[165 164 167 170  98  95  99 101] = Z377
[178 177 177 182  99 102  99 100] = Z183
[150 155 151 155 101  98  98 100] = Z30
[166 164 126 132 131 101  99 130] = Z888
rest: [177 177 182]
[ 99 102  99 100]
rest: [165 164]
[167 170  98  95  99 101]
rest: [102  99]
[100]

[115 118 114 124 142 119 107 134 126 131 144 106 116 105 114 118 113 135
 111 124 104 112 117 146 110 150 132 152 137 118 109 106 128] = Z212
[121  77 103 130 107 173 148  91 189  88 100 133 154  86  94 173 113 191
 179 123  88  89 161  97 120 159  97 124  73 153 101 156 190] = Z530
[114 131 120 121 154 106 102 148 111 144 157 105 106 112 123 105 114 123
  95 123 110 122 105 160 112 149 139 160 152 109 113  97 113] = Z888
[115 128 121 123 149 110 103 145 115 142 153 105 110 111 121 109 113 125
 101 123 109  94 155 156 112 149 137 157 149 112 112  98 117] = Z322
[115 118 114 124 142 119 107 134 126 131 144 106 116 105 114 118 114 135
 111 124 104 112 117 146 149 121 106 117 110 123 125 151 131] = Z377
[120  83 107 128 111 166 147  96 182  94 106 134 149  89  99 166 113 185
 173 122  91  94 156 103 122 158  99 127  79 148 102 153 183] = Z649
[183 131 103 181  90 149  93 111 116 115  97  95 167 172 105 149 184  99
 117 183 176 112 160 102  99  79 181  89 155 165 184 121 111] = Z923
[118 159 169 105 142 110 161 146 112 149 139 168 112 149 171 110 122 109
 134 108 147 171 112 135 167 117 111 125 130 112 132 146 112] = Z486
rest: [ 94 156]
[103 122 158  99 127  79 148 102 153 183]
rest: [118 113]
[135 111 124 104 112 117 146 110 150 132 152 137 118 109 106 128]

[134 129 113 122 109 152 131 130 133 130 146 142 125  91 166 102 122 133
 136  85 165 104 148 118 103 143] -> Z530
[ 97 169 107  98 112 131  92 133  89 129 124 167 153 114 119 146 123 133
 121 116 116 115 119 144 119 134] -> Z649
[102 102 116 173 105 132  91 133  89 130 118 145 136 127 118 115  94 123
 161 115 154 122 131 129 135 111] -> Z888
[103 104 112 164 103 126  95 121 110 155 118 145 137 136 124 118 100 117
 168 121 156 117 123 122 137 125] -> Z377
[ 98 102 113 174 106 134  88 124 110 155 118 118 135 130 118 115  95 121
 165 115 153 121 132 125 138 110] -> Z149
[116  90 161 124 129 118 126 140 140 167 143 113 128 188 154 123 137 144
 127  91 116 126 122 109 116 156] -> Z486
[ 91  93 109 169  99 134  85 127  98 153 106 149 125 136 121 120  93 132
 153 102 147 132 119 117 132 131] -> Z322
[ 87 170 106 102 115 122 113 129  85 126 119 167 145 124 123 144 124 138
 119 124 104 123 133 138 126 139] -> Z183
[ 92  91 106 168  97 130  83 128  96 153 108 151 132 132 123 119  94 131
 153 106 148 130 119 118 129 126] -> Z212
[141  90 170 126 129 120 126 146 146 168 149 117 135 186 165 136 134 140
 113  87 122 123 121 119 115 155] -> Z30
rest: [110 155 118 145 137]
[136 124 118 100 117 168 121 156 117 123 122 137 125]
rest: [133  89 129 124]
[167 153 114 119 146 123 133 121 116 116 115 119 144 119 134]
rest: [117 135]
[186 165 136 134 140 113  87 122 123 121 119 115 155]
rest: [118 145 137]
[136 124 118 100 117 168 121 156 117 123 122 137 125]

[107  91 102 125 112] -> Z486
[190  74  88 132 112] -> Z888
[125 108 124 115 116] -> Z530
[ 95  74  87 132 112] -> Z30
[117  74  86 132  71] -> Z183
rest: [ 74  86 132]
[71]
rest: [ 91 102]
[125 112]
rest: [108 124]
[115 116]
rest: [74 87]
[132 112]
find: [ 95  74  87 132 112]
Z30
rest: [ 74  87 132]
[112]
rest: [ 88 132]
[112]

[179 140 169 121 174 126 139 159 144 151 100 131  88 121 175  81 143 132
 113 172 100 131  83] -> Z322
[138 186  96  94  80 136 124  93 185 103  87  93  78 118 167  77  96 165
 118 163 124 112 101] -> Z183
[111 153 137 171 126 140 133 142 134 126 137 155 175 182 107 114 112 160
 140  91 111 104  90] -> Z530
[132 184 169 154 114  78 157 136 140  93 134 135 130 122 158 172 125  76
 140 132  77 158 110] -> Z923
[138 166 149 176 139 162 183 168 169 103 124 102  82  72  74 182  93 188
 138 145 130 134 144] -> Z888
[ 87 183 123 165 170 187 170 173  87 146 172 151 150 132 101  86 114 107
  97 163  77 110 135] -> Z44
[116 114 170 169 135  87  98 169  93 132 173 156 102 100 102 180 121 167
 185 120  86  79  73] -> Z149
[ 81 156  89 168 135 137 128 149 178 175 174 160 127 171 182 105  97  73
 125 147 129 107 172] -> Z377
[ 70 106 141 100  97 132 183 113  91 113 172 156  79 150 164 117 168 163
 168 174  88 111 101] -> Z486
[ 94 179  71 138  94  71  82 183 162 186 159 146  72  82 148 178 132 179
  84 167 130 136 100] -> Z30
[149 115  79 140 142 139 162 128  75 125 188 115  71 105 107 179 101  94
 136  73  80 122  84] -> Z212
[ 69  83  84 159 111  95  71 158 128 103 173  95 184  78 129 170 121 162
 110  72 166 127  80] -> Z649
rest: [169 135]
[ 87  98 169  93 132 173 156 102 100 102 180 121 167 185 120  86  79  73]
rest: [149 178 175 174]
[160 127 171 182 105  97  73 125 147 129 107 172]
rest: [121 162]
[110  72 166 127  80]
rest: [172 156]
[ 79 150 164 117 168 163 168 174  88 111 101]

[ 93 120  97 102 174 119 192 144 143 112 138 127 134 134] -> Z923
[122 117 139 143 154 148 102 123 145 136 129 140 163 106] -> Z30
[118 112 120 142 154 122 142 122 111 132 107 141 163 106] -> Z888
[118 112 120 142 154 122 142 122 111 132 143 136 125  95] -> Z183
rest: [122 117 139 143]
[154 148 102 123 145 136 129 140 163 106]
rest: [129 140 163]
[106]
rest: [136 129]
[140 163 106]

[148 155 163 141] : Z44
[145 155 161 122] : Z30
[120 107 109 124] : Z486
[192 154 163 140] : Z212
[146 155 158 123] : Z183
[149 155 161 123] : Z149
[149 156 163 140] : Z888
[148 155 160 123] : Z530
[153 155 159 125] : Z923
rest: [146 155]
[158 123]
find: [149 156 163 140]
Z888
rest: [120 107]
[109 124]
rest: [155 160]
[123]
rest: [149 155 161]
[123]
rest: [156 163]
[140]
rest: [145 155]
[161 122]

[ 90 166 104 135 112 106 133 156  97 112 111 158 146 146 130 137 148 113
 112 117 163 172  74  87  87 146  84 164 182 152 147 150 128 109  69 102
 107 171  95 167 111 137  78 150 145 143 146 119 107 131 110 109 134 134
 105 110 103]  Z923
[110 121 119 117 158 145 164 140 107 102 111 111 166 121 127 142 158 166
 165 124 134 137 136 109 127 155  82 142  98 117  77 104 148 105 131 154
 157 137 118 124 111  95 105  98  86 134 119 141 114 151  92 132 159 141
 113 106 166]  Z888
[147 157 125 111  95 112 110 141 107 115 121 138  99  96 158 146 104  82
 155 117 116 111 117 164  93 137 177 115 169 129 135 105 107 173 118 105
 174 123 120 124 134 172 128 157 136 100 112 119 107 131 111 117  87  84
 140 116 115]  Z486
[173 144 129 148 112 114 126 153 134 102 136 145 141 144 130 119 111 112
  87 165 118 133 153 149 103 123 115 133 148 141 194 148 106 126 141 123
  92 122 147 140 131 118 135 141 159 140 148  89 138 116 144 136 113 132
 149 139 102]  Z377
[116 135 151 139  95 167 139 151 158 168 100  97 167 155  71 132 110 177
 110 136 139 154 104  88 140 128 107 150 153 123 102 135 153 138 124 120
 119  79 125 153 158 119 156 176 120 128 128 185 101  74 130 177 130 119
 113 121  57]  Z212
rest: [109 127 155  82 142]
[ 98 117  77 104 148 105 131 154 157 137 118 124 111  95 105  98  86 134
 119 141 114 151  92 132 159 141 113 106 166]
rest: [141 107]
[115 121 138  99  96 158 146 104  82 155 117 116 111 117 164  93 137 177
 115 169 129 135 105 107 173 118 105 174 123 120 124 134 172 128 157 136
 100 112 119 107 131 111 117  87  84 140 116 115]
rest: [115 169 129 135]
[105 107 173 118 105 174 123 120 124 134 172 128 157 136 100 112 119 107
 131 111 117  87  84 140 116 115]
rest: [119 107 131 110]
[109 134 134 105 110 103]

[ 66 147 124 114 150 157  80 103 110 151 104 154  98  74 165 124 123  79
 118 171 109 104 119 119 173] = Z530
[135 190 145  93 156 170 140  97  99 162 104 160 155 130 162  75  76 144
  84 155 101 126  67 122 157] = Z322
[162 109  95  91 156 124 167  71  97 182  98 173 157 164 154 106  99 161
  98 148 100 128  98 147 141] = Z888
[148 119 164 152  82 112 130 183 158  72 154  80 123 143  76 144 146 132
  85 155 156 142 148 183  82] = Z44
[ 73 151 147 147  82 112 129 150 136 105 128 107  91  74 138 136 150  82
 143 142 128 109 139 147 142] = Z486
rest: [ 82 112 130]
[183 158  72 154  80 123 143  76 144 146 132  85 155 156 142 148 183  82]
rest: [124 167]
[ 71  97 182  98 173 157 164 154 106  99 161  98 148 100 128  98 147 141]
rest: [ 84 155]
[101 126  67 122 157]

[117 122 119 117 119 141 133  96 145 131 132 117 164  74 116 138 183 136
 153 130 113 103 176 153 138 141 131 110 160 125 121 103] : Z44
[119 127 134 135 133 115 119 138 134 110 125 131 136 147 135 128 127 121
 143 116 120 131 117 100 115 126 132 120 119 142 124 144] : Z30
[128 123 136 117 145 116 139 128 136 136 105 131 150 140 123 132 148 135
 124 125 134 115 140 114 134 132 130 139 119 155 119 135] : Z486
[128 126 141 126 148 107 131 145 133 124 105 137 137  62 116 137 123 127
 112 119 136 128 113  93 137 125 130 142 104 159 121 152] : Z322
[120 128 135 136 135 113 118 141 132 109 124 132 132 154 136 126 120 120
 120 115 122 134 111  96 142 125 132 124 115 144 124 148] : Z649
[132 130 116 127 112 148 131 112 122 139 145 121 118  91 122 128 133 132
 141 140 128 126 144 165 114 131 124 123 148 100 135 105] : Z377
[131 131 116 130 111 147 127 139 134 134 148 122 113  94 124 127 126 129
 139 139 125 130 135 161 114 130 125 120 148  99 136 107] : Z149
[119 127 134 135 133 115 119 138 134 110 125 131 136 147 135 128 127 121
 124 116 120 131 117 100 143 126 132 120 119 142 124 144] : Z530
[133 126 123 115 127 139 141 110 129 150 123 124 136 101 117 132 151 140
 137 139 135 115 154 155 117 134 125 134 141 123 126 109] : Z212
[131 124 118 118 118 147 134 106 128 147 134 120 131  86 117 136 150 138
 143 138 129 116 157 166 115 134 125 125 150 110 130 101] : Z888
[129 132 139 140 142 107 119 159 123 112 119 140 113 186 142 122  89 117
 105 116 133 146  85  85 135 118 129 138  97 146 128 159] : Z183
[119 125 115 120 109 148 131  94 139 133 142 115 151  62 116 127 133 132
 141 135 111 109 174 166 131 141 130 107 168 110 126  96] : Z923
rest: [ 62 116 127]
[133 132 141 135 111 109 174 166 131 141 130 107 168 110 126  96]
rest: [120 109]
[148 131  94 139 133 142 115 151  62 116 127 133 132 141 135 111 109 174
 166 131 141 130 107 168 110 126  96]
rest: [110 129]
[150 123 124 136 101 117 132 151 140 137 139 135 115 154 155 117 134 125
 134 141 123 126 109]
rest: [113 118 141]
[132 109 124 132 132 154 136 126 120 120 120 115 122 134 111  96 142 125
 132 124 115 144 124 148]
rest: [128 133 132 141]
[140 128 126 144 165 114 131 124 123 148 100 135 105]
rest: [141 131 110]
[160 125 121 103]
rest: [134 134 148 122]
[113  94 124 127 126 129 139 139 125 130 135 161 114 130 125 120 148  99
 136 107]

[118 110 197  67 134 115 134 137 111 129 124 132 142  98 171 119 127 173
  84 132 139 110 156 138 137 162 114 142 130 134 102 131 123 118 126 150
 126 141 137 137 125 135 131 123 145 119 163 146 129  86 150 122 166 140
 102 170] -> Z149
[126 157 123 112 114 156 122 125 107 115 151 134 138 128 129 118 131 147
 134 131 129 135 143 133 128 122 136 127 122 148 149 118 133 117 116 136
 138 127 111 130 148 131 130 149 106 116 146 124 137 102 120 144 149 120
 133 119] -> Z923
[122 131 122 102 116 163 116 100 105 149  91 130 132 104 134 152 141 149
 123 161 141 121 156 144  97 142 127 125 138 131 128 123 126 124 125 141
 140 137 161 104 105 146 139 131 106 129 115  99 124 125 144 129 109 115
 119 145] -> Z30
[ 82 109 197  96 151  80 127  93 146 102 148 135 161  98 175 174 150 115
 130 119  65 129 148 130 110 161 132 114 152  78 159 146  95 140 118 141
 139 170 108 150 139 102 153  87 155 159 110 110 134 133 114 130  94 141
 132 118] -> Z183
[168 156 106 137 134 126 113 119 114 114 120 129 112 175 123 140 118 132
 152 130 116  95 128 141 135 155 153 139 115  91 120  98 161 124 137 137
 156 162 126 126 122 100 127 158 120 133 133 141 115 115 142 110 122 128
 122 136] -> Z530
[121 137 157 104 136 122 131 135 123 105 124  93 158 133 173 124 169  93
  93 129  92 105 142 111 123 164 135 134 158 118 157 107 105 136 160  59
 131 116 126 122  85 153 148 112 122 136 127 150 125 129 183 155  80 104
 107 140] -> Z212
[104 113 133 130 145 115 102 130 154 103 142 142 114 159 108  98 138 130
 145 129 139 110 155 138 137 141 139 144  95  94 131 166 153 145 147 142
 132 112 143 144 140 127 147 114  87 122 104 134  86 120 127 148 161 112
 138 102] -> Z377
[109 130 136 140 131 124 127 130 133 127 124 130 131 137 134 117 137 138
 134 126 136 127 129 134 128 135 115 124 117 114 128 131 136 126 126 134
 127 121 137 125 128 127 122 127 130 120 121 124 127 119 127 113 121 124
 132 119] -> Z649
rest: [ 59 131 116 126]
[122  85 153 148 112 122 136 127 150 125 129 183 155  80 104 107 140]
rest: [141 140]
[137 161 104 105 146 139 131 106 129 115  99 124 125 144 129 109 115 119
 145]
rest: [109 197]
[ 96 151  80 127  93 146 102 148 135 161  98 175 174 150 115 130 119  65
 129 148 130 110 161 132 114 152  78 159 146  95 140 118 141 139 170 108
 150 139 102 153  87 155 159 110 110 134 133 114 130  94 141 132 118]
rest: [110 155 138 137]
[141 139 144  95  94 131 166 153 145 147 142 132 112 143 144 140 127 147
 114  87 122 104 134  86 120 127 148 161 112 138 102]

[161 166  83 110 112 194 165  64 162 102 100  98 111 162]  Z486
[113 150 103  80 154 156 165  64 162 101 100  97  85 163]  Z322
[130 155 106 117  98 159 149  98 143 100 100  98 112 162]  Z923
rest: [101 100  97]
[ 85 163]
rest: [165  64 162 102]
[100  98 111 162]
rest: [100 100]
[ 98 112 162]
rest: [130 155 106 117  98]
[159 149  98 143 100 100  98 112 162]
rest: [130 155]
[106 117  98 159 149  98 143 100 100  98 112 162]

[123 125 122 144 117 126 130 113 124 159 115 120 109 121 157 116 144  96
 140 146 130 130 126 131 115 100 124 126 163 135 128 104  98 148 163 121
 123] -> Z888
[130 116  87 158 133 130 128 113 123 121 104 138  95 135 116  99 145 132
 151 153 120 126 129 161 133 129 111 108 117 153 139 128 134 124 128 136
 116] -> Z649
[130 116  87 158 133 130 128  89 126 121 104 138  95 135 116  99 145 132
 151 104 134 135 125 176 116 117  96  84 158 179 140  92 105 135 140 115
 140] -> Z322
rest: [111 108 117]
[153 139 128 134 124 128 136 116]
rest: [113 124]
[159 115 120 109 121 157 116 144  96 140 146 130 130 126 131 115 100 124
 126 163 135 128 104  98 148 163 121 123]
rest: [125 176 116 117  96]
[ 84 158 179 140  92 105 135 140 115 140]
rest: [104  98]
[148 163 121 123]

[ 95 146 103 174] -> Z322
[137 124 132 122] -> Z649
[127 134 126  59] -> Z530
[101 150 120 164] -> Z30
[ 90 132  99 164] -> Z923
[131 144 110 172] -> Z44
[102 150 108 178] -> Z486
[132 144 131 165] -> Z377
[100 152 106 173] -> Z183
rest: [132 144]
[131 165]
rest: [102 150]
[108 178]

[155 145 117  92] -> Z44
[125 168 189 146] -> Z322
[169 189 190 146] -> Z888
[100  76  78  84] -> Z30
[125 169 189 146] -> Z486
[146  74  92  67] -> Z649
[155 145 116 189] -> Z212
[117  92  67  75] -> Z149
[67 75 78 83] -> Z530
[146  75 124  78] -> Z923
[ 92  67  75 125] -> Z377
rest: [155 145 117]
[92]
rest: [145 117]
[92]
rest: [75 78]
[83]
rest: [146  75]
[124  78]
find: [169 189 190 146]
Z888
find: [100  76  78  84]
Z30
rest: [169 189 190]
[146]

[ 99 152 102 177 101  88] = Z923
[ 99 152 102 177 101  86] = Z649
[ 99 152 102 177 101 191] = Z212
find: [ 99 152 102 177 101  86]
Z649
find: [ 99 152 102 177 101 191]
Z212

[ 95 164 154  96 161  85 107 150 103] -> Z486
[ 96 164 154  97 161 125 107 150 103] -> Z322
[150 156 153  96 161 125 137 154  82] -> Z212
rest: [ 96 164]
[154  97 161 125 107 150 103]
rest: [154  96 161]
[ 85 107 150 103]
rest: [ 96 161 125]
[137 154  82]
rest: [125 137 154]
[82]
rest: [154  97 161 125 107]
[150 103]

[171 165  85 124 133 175 154 157 125 114 167]  Z212
[ 91  94 117 143 133 175 155  93 148 140 124]  Z30
[131 100 136 105 146 113 121 110 128 147  92]  Z377
[120 177  94  87 182 164 112 107 112 171 171]  Z322
[128 144 159 113 131 125 120 132 135 137 133]  Z183
[160 172 110 167 135 112 152 168 121 108  89]  Z888
[127 144 159 114 135 112 151 168  97 103 119]  Z486
rest: [112 171]
[171]
rest: [117 143 133]
[175 155  93 148 140 124]
rest: [182 164]
[112 107 112 171 171]
rest: [127 144 159]
[114 135 112 151 168  97 103 119]
rest: [135 112 151 168]
[ 97 103 119]
rest: [133 175 154]
[157 125 114 167]

[ 88  88  96 133 110] : Z486
[ 95  98  74  99 112] : Z888
[118 125  64 156 162] : Z212
[ 95  99  64 156 163] : Z923
rest: [95 98 74]
[ 99 112]
rest: [118 125  64 156]
[162]
rest: [95 98 74 99]
[112]
rest: [95 99]
[ 64 156 163]
rest: [95 99 64]
[156 163]

[ 97 134  88  96 117] -> Z149
[ 97 134  87  96 117] -> Z44
[126 141 141 133 181] -> Z530
[111 142 141 133 174] -> Z888
[116 146 133 125 191] -> Z923
[105 130  93 101 108] -> Z30
rest: [141 141 133]
[181]
rest: [87 96]
[117]
rest: [111 142 141]
[133 174]

[138 109  96 129 143 117 130 127 122 124 125 101 137  99 131 110 125 142
  94 131 128 101 121  97 133 122 131 139 144 130 141 117 134 107 120 120] = Z530
[103 150 154 102 136 135 143 129 134 126 130 138 201 133 129 118 139 120
 119 124 118 109 106  96 131 136 128 117 110 130 140 131 142  99 141 113] = Z377
[113  98 129 107 117 109 126 123 124 125 131 117 175 118 129 106 131 132
 130 129 129 133 112 138 127 140 112 144 135 104 130 152 141 122 136 139] = Z149
[138 109  96 129 143 117 130 127 122 124 125 101 137  99 131 110 125 142
  94 131 129 101 127  82 107 130 127 136 124 126  91 116 130 125 120 131] = Z183
rest: [130 141]
[117 134 107 120 120]
rest: [129 118]
[139 120 119 124 118 109 106  96 131 136 128 117 110 130 140 131 142  99
 141 113]
rest: [ 94 131 129 101]
[127  82 107 130 127 136 124 126  91 116 130 125 120 131]

[181 148  82 140 121 164  87 126 121 156] -> Z212
[ 71 121  97 125 139 135 109 114 138 135] -> Z322
[127 123 146 158 112 121 109 115 159 135] -> Z377
[182 147 103 125 138 135 109 114 159 135] -> Z30
[182 148  82 126 139 130 118 149 147  96] -> Z149
rest: [103 125 138 135]
[109 114 159 135]
rest: [182 147 103 125]
[138 135 109 114 159 135]
rest: [125 138 135 109 114]
[159 135]
rest: [121  97]
[125 139 135 109 114 138 135]
rest: [125 139]
[135 109 114 138 135]
rest: [182 148  82]
[126 139 130 118 149 147  96]
rest: [182 148]
[ 82 126 139 130 118 149 147  96]

[ 77 102 109 114  93  74 112  88  81 128 113 124  92  81 112 128  96 106
 143 124 132 117 107 103 110 100 114  92 128 113  88  91 134  80  67 130
 123 116] = Z377
[ 77 151 145 191 149  74 112  88  81 128 113 124  92  81 112 128  96 106
 116 130 132 117 107 103 110 100 114  92 126 113  88  91 134  80  67 130
 123 116] = Z183
[ 95 109 115 116  99  77 127  97 101 121 112 114 117  73 127  98  97 101
 144 124 126 115 107 104 110 108 121  90 128 106  81 106 124 106  67 130
 125 109] = Z212
[140 151 144 191 149 169 163 133 163 169 159 157 175 116 163 158 134 151
 187 160 151 169 184 196 165 151 161 117 186 141 136  91 135  80 148 146
 166 155] = Z322
rest: [ 80 148 146 166]
[155]
rest: [124 106  67]
[130 125 109]
rest: [151 144 191 149]
[169 163 133 163 169 159 157 175 116 163 158 134 151 187 160 151 169 184
 196 165 151 161 117 186 141 136  91 135  80 148 146 166 155]
rest: [ 73 127]
[ 98  97 101 144 124 126 115 107 104 110 108 121  90 128 106  81 106 124
 106  67 130 125 109]
rest: [144 124]
[126 115 107 104 110 108 121  90 128 106  81 106 124 106  67 130 125 109]

[131 133 142 132  76 118 127 178 133 123 124 117 131 153 143 168 114 121
  75 151 139 147]  Z888
[130 133 172 130  79 135 104 182 101  98 129 120 129 151 146 176 113 126
  94 140 138 151]  Z212
[172 132 142 130 121 135 105 126  93  95 140 131 125 140 123 143 125 122
 149 144 132 124]  Z44
[106 144 103 142 122 135 105 126 153 153 123 110 134 135 145 153 121 129
  83 129 121 157]  Z649
rest: [131 133]
[142 132  76 118 127 178 133 123 124 117 131 153 143 168 114 121  75 151
 139 147]
rest: [135 104]
[182 101  98 129 120 129 151 146 176 113 126  94 140 138 151]
rest: [121 135 105 126]
[ 93  95 140 131 125 140 123 143 125 122 149 144 132 124]
rest: [133 142]
[132  76 118 127 178 133 123 124 117 131 153 143 168 114 121  75 151 139
 147]

[175 145 111 133 151]  Z486
[118  59 112 133 151]  Z183
[118 146 111 137  93]  Z530
rest: [118 146]
[111 137  93]
rest: [118  59]
[112 133 151]
rest: [ 59 112 133]
[151]
rest: [145 111]
[133 151]

[172 138 128 123 117] -> Z486
[172 118 127 123 137] -> Z30
[129 104  73 123 105] -> Z649
[172 138 110 131 117] -> Z183
[ 70 118 128 123 100] -> Z212
[ 70 118 128 120 137] -> Z322
[ 87 101  98 121 125] -> Z44
[ 85 102 114 122 133] -> Z377
rest: [118 128 123]
[100]
rest: [129 104]
[ 73 123 105]
rest: [104  73]
[123 105]
rest: [127 123]
[137]
rest: [172 138 110 131]
[117]
rest: [172 138 110]
[131 117]
rest: [104  73 123]
[105]

